sabe_noro: [-183,-352,-67,164,-36,417,-4,-4,-385,94,-258,-117,48,224,-58,-83,-63,58,-111,-229,70,347]
noluv_sisi: [-139,-155,-7,25,-118,112,14,62,-123,122,57,-17,195,36,108,2,56,6,-120,-44,5,243]
pemu_digib: [-158,10,75,-138,-4,-138,-164,263,-126,-40,3,-65,28,-58,234,8,-61,-93,-179,74,-118,206]
gik_fenem: [-68,213,89,-191,105,-421,-171,283,224,10,190,-89,171,-218,79,131,92,-201,-40,190,-5,1]
gik_fenem: [-284,-121,18,-232,292,-91,-295,172,-86,-36,106,-396,80,-117,-109,-127,166,-120,234,30,72,-31]
noluv_sisi: [381,100,95,232,-276,148,43,7,-147,-33,-265,172,-92,99,-166,105,-394,68,-116,-193,43,30]
gik_fenem: [-5,36,-149,-3,171,-7,0,-302,222,-35,167,-33,-89,-185,-183,-26,244,-16,163,55,26,-285]
sabe_noro: [28,-173,61,175,-134,162,294,131,-144,145,-339,232,88,404,165,48,-219,106,-249,-131,20,365]
noluv_sisi: [-187,6,-81,7,-77,154,94,-87,49,109,225,143,-3,58,350,44,158,98,-31,115,-116,-44]
sabe_noro: [101,431,-57,72,-5,-156,-247,256,190,-102,98,-158,125,-110,58,204,-74,-109,-174,154,62,-117]
tefe_naki: [378,113,163,214,-172,-56,-135,440,-62,-35,-494,-69,59,113,-404,103,-525,-61,-75,-310,127,30]
gik_fenem: [-121,-20,351,-266,-147,-136,87,152,-5,-21,67,255,8,48,209,127,-61,-113,119,142,161,239]
noluv_sisi: [-80,-216,33,40,-237,263,66,-150,-189,80,131,119,-62,53,127,-107,29,99,18,-20,-145,109]
tefe_naki: [98,-212,-40,3,215,152,-29,-225,-114,-42,-127,22,-143,-131,-315,-22,-102,27,161,-217,21,-325]
pemu_digib: [-241,-38,65,-171,-78,103,140,-309,97,12,357,302,-187,-6,350,-29,271,67,101,228,-58,118]
noluv_sisi: [-189,25,-206,2,-124,42,69,-188,89,35,291,-72,51,-3,254,-196,371,105,-117,133,-130,235]
gik_fenem: [119,115,-69,150,-362,31,-12,34,111,-4,120,-11,-98,-41,-61,-73,26,-94,-43,43,-135,68]
sabe_noro: [101,220,-24,23,132,-228,-67,354,217,-52,-107,-4,182,-13,74,200,-192,-97,-241,35,32,-127]
tefe_naki: [105,10,89,20,-217,-79,30,55,-39,-53,-69,-56,-29,30,-103,-103,-53,-27,77,10,-22,59]
sabe_noro: [-204,-178,-2,-138,270,-80,-148,216,-46,65,46,-261,182,-1,-35,-99,85,-51,82,-23,3,10]
pemu_digib: [-441,-53,-329,-88,358,-76,4,-39,245,214,409,-176,402,-97,349,14,544,25,-192,179,-57,40]
tefe_naki: [-259,-18,-76,-96,-16,8,100,-59,160,73,408,75,128,14,403,-10,303,3,-67,279,-95,65]
sabe_noro: [15,51,91,-64,-130,-53,131,-193,64,-83,112,104,-90,46,82,-93,114,56,86,164,17,107]
gik_fenem: [147,-9,-45,179,-229,251,35,-221,-219,34,-51,175,-118,6,66,5,-135,176,-191,-139,-135,96]
sabe_noro: [-18,-105,-386,338,9,225,197,-104,122,215,-95,-78,205,144,-99,-21,192,57,-248,-175,17,135]
pemu_digib: [-75,-58,-79,-8,61,-25,-133,196,-43,28,85,-340,215,-14,-68,-95,71,-42,91,9,-12,-136]
tefe_naki: [67,-148,-56,139,-49,31,144,1,-150,59,-223,-103,62,193,-73,-153,-32,81,-73,-89,-68,143]
tefe_naki: [-191,-303,-278,158,186,172,110,-129,-109,183,-46,-135,117,84,37,-111,204,52,-163,-55,-174,36]
pemu_digib: [7,168,0,-14,123,-58,-116,200,115,-28,65,13,206,-7,148,175,-99,-12,-224,43,105,42]
gik_fenem: [101,251,66,-57,-143,-239,13,67,237,-146,65,6,-45,-28,36,-44,22,-25,44,167,-5,-46]
noluv_sisi: [196,-198,-22,173,-223,317,236,-546,-103,19,-132,265,-242,-28,-338,-65,9,125,133,-242,78,19]
gik_fenem: [94,85,-28,-17,55,-146,-3,26,104,-3,10,-81,96,-68,-103,-2,27,11,64,-19,34,-156]
sabe_noro: [256,-208,-109,229,-28,184,97,-503,-173,-71,-268,-63,-410,-49,-573,-243,10,12,208,-172,-93,-136]
noluv_sisi: [-156,-52,-36,-41,-82,84,94,-120,171,64,259,132,38,2,142,-29,224,12,-2,85,16,152]
tefe_naki: [156,216,51,-95,50,-285,-96,76,101,-148,15,-92,-88,-123,-58,-32,-59,-49,83,108,-69,-224]
sabe_noro: [-205,-180,-35,-169,-198,232,244,-666,72,-14,471,219,-180,-140,88,-181,490,116,355,136,49,-16]
noluv_sisi: [-17,-77,19,-117,269,-67,-9,-129,29,-69,-46,13,-32,-88,-128,2,28,-13,72,-28,101,-79]
gik_fenem: [-16,-180,-90,86,-47,85,107,-213,2,73,-16,-73,-74,27,-213,-199,184,34,143,-68,-56,33]
tefe_naki: [-230,-290,-5,-28,-278,404,219,-385,-196,38,168,234,-303,148,241,-224,194,147,139,24,-134,227]
sabe_noro: [232,362,18,-42,133,-496,13,55,275,-151,-90,-104,9,-98,-111,40,15,-78,1,193,21,-189]
tefe_naki: [-168,-47,-34,-60,-188,23,57,-179,19,-5,181,54,-108,-84,160,-121,231,23,40,114,-146,70]
gik_fenem: [35,113,-6,11,-30,-205,-70,149,-18,9,3,-111,39,-42,73,-13,-4,-73,-143,102,-148,88]
pemu_digib: [86,-174,-81,130,-14,201,-10,-120,-136,57,-80,-166,-7,-9,-334,-93,-6,38,225,-187,27,-241]
pemu_digib: [72,-32,71,74,99,-99,89,-4,18,38,-159,111,-236,58,-93,80,-82,-174,25,125,-127,-74]
noluv_sisi: [68,453,100,-121,308,-472,-219,658,277,-23,-128,15,311,-87,226,470,-315,-166,-296,81,127,-201]
sabe_noro: [-137,-109,-24,-96,-281,378,52,-595,31,-125,456,79,-321,-88,-58,-288,379,116,416,85,73,32]
tefe_naki: [94,271,154,-91,-105,-291,-306,477,41,-126,106,-159,21,-148,42,117,-211,-290,-68,195,-74,-42]
pemu_digib: [67,73,-149,142,258,-229,-32,426,112,105,-186,-209,291,49,31,157,-150,-90,-194,31,-150,-394]
tefe_naki: [-147,-185,-46,-95,-16,25,189,-255,26,55,163,53,-24,21,80,-187,283,78,117,55,-54,102]
gik_fenem: [92,-11,-49,0,171,35,-144,-61,-86,-60,-93,-122,64,-123,-209,0,-83,75,2,-187,99,-127]
pemu_digib: [153,-155,-127,347,-240,497,-24,-154,-264,72,-167,-119,-85,148,-320,-110,-128,132,75,-293,22,-17]
gik_fenem: [103,32,-22,99,-186,126,-23,-44,-150,38,47,65,-46,1,107,-13,-102,104,-119,-52,-157,25]
noluv_sisi: [-159,-156,-76,123,-358,278,223,-50,-56,130,117,132,270,219,367,-88,110,247,-220,-26,-52,295]
tefe_naki: [-37,66,170,-144,209,-68,-142,69,6,-74,-52,59,-19,-48,-6,141,-121,-6,67,7,149,-63]
pemu_digib: [-263,137,218,-267,-13,-256,-111,489,45,72,122,93,203,3,496,209,-66,-66,-100,160,-30,111]
noluv_sisi: [150,135,-89,61,52,-52,-62,-13,195,-24,4,-21,-92,-168,-237,87,-26,-86,133,-53,1,-397]
noluv_sisi: [-175,28,-1,-118,181,-228,-67,268,79,77,85,-24,257,-34,262,108,57,-94,-287,109,-31,234]
tefe_naki: [-349,-83,449,-285,-275,-28,58,292,-161,83,286,304,29,178,648,156,-44,-104,59,396,-68,299]
pemu_digib: [-241,-103,-87,8,94,-11,78,3,-52,183,73,40,101,22,278,86,176,-49,-197,122,-137,157]
gik_fenem: [27,239,165,-57,-154,-159,-141,167,97,-67,153,102,-91,-97,159,138,-86,-141,-66,223,-82,36]
sabe_noro: [-128,-11,-182,30,210,-18,-175,105,0,66,19,-315,169,-66,-84,-40,139,-24,-44,-58,1,-29]
sabe_noro: [-158,-281,-21,81,-89,306,66,-208,-173,114,91,67,-12,108,58,-114,120,78,-61,-28,-51,311]
sabe_noro: [-33,-158,-205,125,210,89,32,-57,24,87,-87,-234,113,55,-242,-98,132,13,71,-112,40,-131]
sabe_noro: [-98,-195,-165,131,-474,477,95,-550,-183,27,302,166,-331,-108,69,-222,263,90,19,-25,-219,202]
gik_fenem: [-188,-232,-147,-121,175,224,-82,-301,9,-41,291,-217,-54,-121,-187,-256,314,67,375,-44,53,-245]
noluv_sisi: [17,205,76,-134,-180,-225,141,-40,288,-22,285,220,-32,-86,236,51,142,-30,64,240,-61,-77]
tefe_naki: [-162,66,66,-240,-349,-172,-22,-152,31,-45,352,60,-141,-251,184,-171,317,-67,54,150,-126,352]
pemu_digib: [-72,171,-21,-218,97,-225,-79,-102,202,-17,383,-29,-21,-254,102,-4,264,-39,174,188,-57,-215]
pemu_digib: [-237,-225,104,-229,21,46,17,-139,-142,-71,63,102,-178,-60,131,-115,95,-18,107,43,-46,131]
tefe_naki: [-88,-143,224,95,-235,336,161,143,-185,15,-291,314,63,414,279,103,-315,198,-165,-107,153,344]
sabe_noro: [154,11,28,15,-137,9,57,-223,17,-107,24,58,-180,-71,-144,-111,0,39,141,12,-52,-136]
gik_fenem: [50,-184,-245,190,-33,329,52,-436,20,-5,45,-56,-201,-73,-351,-199,186,51,138,-155,-25,-117]
pemu_digib: [217,30,83,156,-54,-162,58,399,-102,122,-400,57,164,171,-11,144,-372,-36,-312,-164,-55,183]
pemu_digib: [-67,135,60,-68,262,-247,-12,319,219,90,-22,67,193,16,164,281,-66,-112,-84,126,43,-178]
noluv_sisi: [-188,-153,-84,120,-228,478,-175,178,-109,50,127,-131,140,104,53,-52,-47,76,20,-167,56,22]
pemu_digib: [91,-20,181,-129,-78,-109,97,-193,92,-105,-36,100,-140,-41,-253,-102,55,-6,279,-20,179,74]
gik_fenem: [-44,309,400,-290,80,-494,-71,569,256,-57,1,180,291,10,306,384,-225,-181,-81,256,231,58]
gik_fenem: [348,243,237,40,-453,-168,145,-90,103,-128,-71,298,-225,-7,-59,0,-181,27,34,60,-34,88]
tefe_naki: [65,-279,-185,273,-41,491,50,-255,-298,43,-167,21,-22,120,-113,-86,-121,181,-188,-278,-30,88]
tefe_naki: [238,-94,105,157,-75,180,43,-63,-178,-57,-227,35,-76,143,-195,-29,-290,128,110,-113,1,-229]
sabe_noro: [402,277,144,119,-352,-118,6,-86,68,-151,25,202,-288,-91,-80,31,-227,-53,-29,139,-172,-109]
pemu_digib: [-420,-156,206,-277,-220,123,34,65,-113,-6,283,65,13,159,429,-136,197,35,155,192,56,401]
noluv_sisi: [128,145,116,59,-167,-204,-80,372,-40,58,-247,96,-24,-57,10,211,-291,-180,-219,-71,-100,108]
noluv_sisi: [178,2,32,96,28,84,80,-143,65,-31,-183,110,-99,29,-257,52,-121,71,152,-136,119,-234]
noluv_sisi: [-64,-77,52,-166,199,-269,-114,122,-114,-51,-143,-171,-34,-161,-141,-23,2,-200,26,0,-16,49]
[101,30,119,-8,-24,-116,43,138,-58,38,-165,125,144,21,29,150,-183,-6,-176,-86,91,176]	pemu_digib
[104,-22,-102,82,-13,-13,93,-149,83,39,72,-80,22,25,-155,-143,140,33,52,-5,-19,22]	pemu_digib
[-237,-40,169,-135,-252,68,-28,125,-157,-34,201,-6,40,88,354,-32,47,-13,66,225,-35,154]	pemu_digib
[-215,-172,89,-129,46,125,170,-297,32,74,160,287,-82,35,206,-3,185,136,127,76,0,30]	noluv_sisi
[96,-141,-207,58,-88,270,7,-608,-19,-80,274,-72,-303,-232,-321,-299,271,102,321,-66,-125,-315]	noluv_sisi
[-57,121,-161,26,33,-166,11,26,201,35,180,-89,16,-63,126,-39,209,-84,-103,194,-182,-40]	gik_fenem
[261,-134,30,374,-197,415,166,120,-251,34,-486,157,78,424,-39,67,-509,250,-210,-304,53,2]	noluv_sisi
[-18,160,63,-111,287,-149,-252,355,-21,-29,-54,-18,60,-105,152,265,-256,-97,-130,15,-20,-237]	noluv_sisi
[-113,-387,-152,120,-44,447,251,-475,-219,104,-98,156,-51,118,-63,-137,149,209,-32,-256,77,254]	pemu_digib
[216,10,-53,93,11,-83,9,-54,95,10,-112,-129,6,-64,-406,-81,0,-15,155,-152,57,-156]	tefe_naki
[-54,-96,-38,51,-94,90,-49,-132,-20,31,9,-92,59,-64,-201,-103,146,17,5,-116,93,250]	tefe_naki
[-7,30,245,8,-87,4,3,264,19,6,-128,117,50,188,60,151,-217,-40,43,59,118,45]	gik_fenem
[2,16,-128,14,174,-233,-127,256,7,85,-41,-197,136,-156,-46,68,-9,-190,-181,-9,-152,-75]	tefe_naki
[50,-157,96,-122,147,86,-92,-228,-42,-147,110,-70,-251,-112,-313,-149,10,-47,422,26,36,-338]	tefe_naki

duguvsomam: [197,-98,-63,17,-71,-70,328,-147,53,169,-52,-67,400,-111,168,15,103,-173,334,-108,-66,33]
duguvsomam: [-9,272,93,-11,97,-25,-34,63,-70,-83,-3,104,-185,-57,-29,-12,10,194,-194,115,111,100]
duguvsomam: [6,318,179,-99,334,-120,65,176,-73,-272,-265,112,-264,75,-79,-73,27,284,-101,142,362,-119]
navguku: [124,73,-47,-42,119,-69,19,224,-94,-191,0,101,-61,-60,-79,-28,-100,110,-32,-30,383,191]
virpup: [196,-119,-107,142,-179,97,272,-223,179,122,200,-85,108,13,180,-222,153,-331,328,-124,-187,-119]
duguvsomam: [-133,91,5,-242,50,53,176,61,12,-92,-221,-109,-130,-57,-227,71,64,177,90,-92,17,-108]
navguku: [123,-100,-133,-188,67,-15,323,119,-7,-14,-301,-55,203,-108,-71,99,40,31,274,-147,179,-78]
virpup: [-49,-153,19,169,-160,-118,-251,42,52,52,127,-13,203,79,93,12,-153,-137,-18,-73,-34,101]
navguku: [162,453,189,66,221,-137,7,96,-149,-107,18,304,-56,-39,231,-292,62,144,-238,371,286,-22]
virpup: [114,357,-71,137,57,-52,-82,95,-27,-141,230,245,-304,23,52,-334,202,37,-337,192,139,-137]
navguku: [-54,218,-20,448,-240,95,-250,-28,134,27,514,79,-202,26,254,-383,135,-215,-420,109,-280,-67]
gimuduvis: [-268,107,91,-3,135,40,-143,151,-10,-165,-179,-78,-159,94,-191,187,-155,213,-195,-90,47,69]
gimuduvis: [-10,158,4,-79,82,-174,-75,134,-116,-89,62,124,76,-73,-49,-66,-18,75,-148,72,139,85]
navguku: [111,-65,131,6,118,44,240,-100,52,25,-186,-72,56,30,132,14,-6,-42,259,6,26,-65]
virpup: [-139,306,117,-255,305,-309,-199,402,-212,-332,-338,174,-148,32,-268,73,-68,461,-287,141,536,-14]
gimuduvis: [-213,282,116,-23,106,-51,-225,187,-108,-198,-148,64,-266,74,-115,-4,29,336,-362,170,228,-47]
duguvsomam: [96,-132,-13,-135,10,-64,-31,-2,-162,117,26,95,257,-133,79,36,-66,-32,26,148,45,110]
navguku: [-9,-71,-141,-111,-42,209,19,33,-45,49,213,17,-123,-199,-82,-32,-19,-78,-119,10,-197,45]
virpup: [152,-138,9,349,-234,120,-77,-229,69,193,406,-3,115,-4,339,-149,-30,-301,22,50,-199,203]
gimuduvis: [-154,-24,21,-376,-62,-104,57,-102,-48,0,8,-105,-29,-90,-260,12,122,84,149,-9,-113,-68]
duguvsomam: [-54,-47,20,-185,87,-10,116,44,-65,-13,-299,-73,133,-23,-112,205,-60,151,142,-60,119,36]
duguvsomam: [95,-92,-96,-10,77,199,121,84,-16,-13,-128,2,-107,-48,12,47,-6,22,0,7,84,-61]
gimuduvis: [85,-336,-259,-35,-244,134,202,-226,148,196,117,-168,169,-6,-50,49,93,-293,368,-267,-294,-72]
navguku: [87,277,110,-336,215,-288,24,220,-282,-8,-260,281,289,-216,-5,48,-67,285,-84,271,325,79]
duguvsomam: [-45,274,17,-366,172,-191,67,19,-158,-186,-3,103,-139,-39,-298,-83,110,226,0,80,196,-1]
gimuduvis: [-1,57,127,31,113,24,123,-15,13,71,-236,-18,159,-13,118,127,-76,41,60,13,-49,-2]
virpup: [13,179,188,235,116,155,68,-60,81,32,-211,-1,-142,92,197,75,-27,97,-76,79,-39,-40]
navguku: [238,0,-169,-59,-96,-51,217,9,-41,90,99,79,231,-205,84,-103,113,-101,140,-15,73,66]
navguku: [-64,127,24,142,-114,88,-15,-100,59,16,301,-26,-136,-48,106,-247,146,-118,-159,79,-231,-55]
navguku: [-236,85,392,-19,265,-130,-201,143,-82,-56,-491,-9,122,135,45,302,-303,295,-108,127,143,45]
navguku: [103,-44,-39,-148,-75,-273,-25,73,-124,78,-52,77,390,-144,-34,167,-95,73,129,-49,205,287]
virpup: [80,97,30,221,-137,-133,0,-130,44,104,159,38,250,29,252,-170,118,-146,14,57,-62,11]
gimuduvis: [37,0,-14,25,-117,109,12,-202,79,40,251,-4,-248,56,36,-242,175,-136,40,89,-187,-184]
gimuduvis: [2,31,-7,57,-75,-189,-178,140,-112,57,36,103,329,-100,98,56,-99,33,-152,51,118,214]
duguvsomam: [119,-300,-72,79,-195,61,167,-58,146,213,-149,-135,310,-38,157,130,-34,-186,332,-182,-120,-47]
duguvsomam: [74,-195,-160,205,-183,86,-85,-64,111,100,288,-16,6,22,102,-100,26,-275,-24,-81,-201,-28]
duguvsomam: [-102,-77,-15,-191,-72,-265,-162,-19,-119,-27,155,-2,243,-8,-153,-2,-43,-11,57,-23,57,159]
duguvsomam: [-54,-286,56,370,-270,80,-175,-75,145,269,9,-145,341,33,300,206,-190,-203,22,-120,-269,160]
virpup: [-80,110,116,26,6,-51,-165,-153,-109,71,195,69,54,-6,66,-24,-17,9,-171,179,-138,153]
virpup: [199,-130,-275,81,-345,188,144,-82,68,197,337,-3,18,-234,152,-221,236,-249,37,-1,-195,-52]
gimuduvis: [-327,62,263,-126,-13,-187,-371,-29,-124,-15,-14,-28,46,69,-119,148,-159,206,-167,127,-40,168]
virpup: [45,-88,-32,124,-88,139,73,-141,114,121,31,-65,-59,25,106,-9,88,-124,56,-22,-209,-116]
duguvsomam: [-239,-99,205,23,-53,-163,-292,-46,-38,20,10,-70,232,146,48,31,-158,-21,-21,62,-66,46]
duguvsomam: [-53,176,331,34,80,-119,-131,-44,-94,99,-248,82,184,37,176,180,-175,217,-43,206,80,165]
virpup: [-157,110,325,144,317,-31,-113,96,-5,-104,-520,-42,-33,229,47,350,-253,297,-102,25,189,65]
virpup: [33,-199,-64,-80,110,192,328,-48,127,-25,-324,-186,-52,96,-72,105,40,-48,331,-187,-21,-250]
gimuduvis: [233,-91,-215,-12,-38,120,416,44,82,24,-151,-84,61,-152,28,11,165,-57,252,-178,107,-64]
gimuduvis: [-135,327,255,58,151,-197,-104,155,-121,-98,-219,61,162,-19,67,117,-126,289,-212,106,230,226]
gimuduvis: [-39,449,158,501,37,66,-358,142,-126,-27,291,274,-31,-11,415,-253,-83,51,-699,375,49,201]
navguku: [-26,-17,-67,-193,41,-56,-106,163,-118,-150,96,54,-115,-74,-228,12,-101,106,-66,-27,203,165]
gimuduvis: [-5,165,135,202,196,25,-21,301,-48,-113,-326,43,24,-42,140,176,-183,233,-240,30,299,167]
navguku: [-134,-105,165,-94,102,-65,61,56,-21,0,-417,-147,248,38,-9,259,-140,139,164,-62,94,17]
virpup: [41,-37,-105,72,-131,-110,-39,-68,71,23,235,23,96,64,40,-208,112,-212,50,-44,-97,-121]
navguku: [-12,325,118,-102,191,-47,-123,69,-156,-90,123,223,-237,-93,-52,-87,-29,175,-318,250,52,86]
gimuduvis: [-129,-99,72,-23,-33,26,-135,-45,-7,57,-18,-57,22,35,-28,117,-101,12,-23,7,-122,39]
virpup: [44,295,207,145,21,5,-12,-99,-15,51,1,102,-119,-8,220,-105,96,115,-152,250,-5,-4]
[-33,-158,31,-189,-42,-262,-77,-2,-32,27,-35,-35,253,-6,-137,152,-120,-3,206,-117,45,136]	gimuduvis
[-26,-30,-94,89,-25,23,-62,13,56,-38,130,-15,-97,43,-50,-34,28,-81,-90,-81,-77,-26]	duguvsomam
[213,11,-319,303,-256,397,307,-213,244,125,507,-60,-299,-138,157,-346,337,-391,-17,-128,-434,-148]	duguvsomam
[-60,383,183,-146,322,-251,-154,202,-123,-309,-125,203,-335,103,-191,-76,-12,329,-249,179,363,-52]	duguvsomam
[26,-59,-100,145,-134,265,283,-153,145,234,-33,-158,121,-155,140,125,97,-143,84,-150,-386,-4]	duguvsomam
[39,-38,-71,-68,140,283,275,-1,65,-35,-260,-86,-257,9,-73,78,81,60,93,-55,-22,-219]	virpup
[-71,125,275,229,1,-95,-217,27,14,-17,-11,35,18,98,220,-48,-119,57,-147,146,64,74]	duguvsomam
[-8,86,-18,-39,123,93,177,131,31,-119,-243,-54,-165,-26,-83,59,50,146,-2,-67,132,-92]	gimuduvis
[217,-327,-425,-181,-205,197,294,6,52,114,167,-66,27,-245,-121,-51,160,-240,245,-206,-117,-85]	duguvsomam
[104,-84,-151,106,-164,73,53,-54,56,157,163,0,123,-119,89,13,33,-161,15,-85,-176,80]	navguku
[-38,-76,83,-48,-25,106,145,-14,58,98,-246,-131,99,-74,12,225,-107,64,177,-108,-80,66]	virpup
[-105,30,76,-23,103,67,-40,76,2,-130,-182,-62,-245,82,-110,94,-30,180,-68,-1,124,-37]	gimuduvis
[-149,131,-31,-23,-18,36,-240,-80,33,-228,442,19,-616,150,-272,-271,129,0,-235,36,-82,-80]	navguku
[81,68,-134,9,-49,77,6,-131,16,40,340,123,-135,15,37,-318,177,-207,-74,118,-206,-215]	gimuduvis
[-31,-47,-49,56,-221,45,-62,-294,28,179,327,-22,108,37,80,-137,103,-210,51,43,-321,-4]	gimuduvis
[96,-299,-117,294,-433,-35,11,-205,158,295,346,-126,572,-36,317,-107,-18,-464,273,-193,-306,143]	virpup
[-28,-13,-12,-268,-22,-344,-132,200,-192,-150,27,76,233,-67,-136,-113,-16,105,32,68,379,85]	virpup
[-35,274,252,10,322,13,95,92,-46,-149,-437,31,-162,99,21,140,-68,325,-67,111,263,-23]	virpup
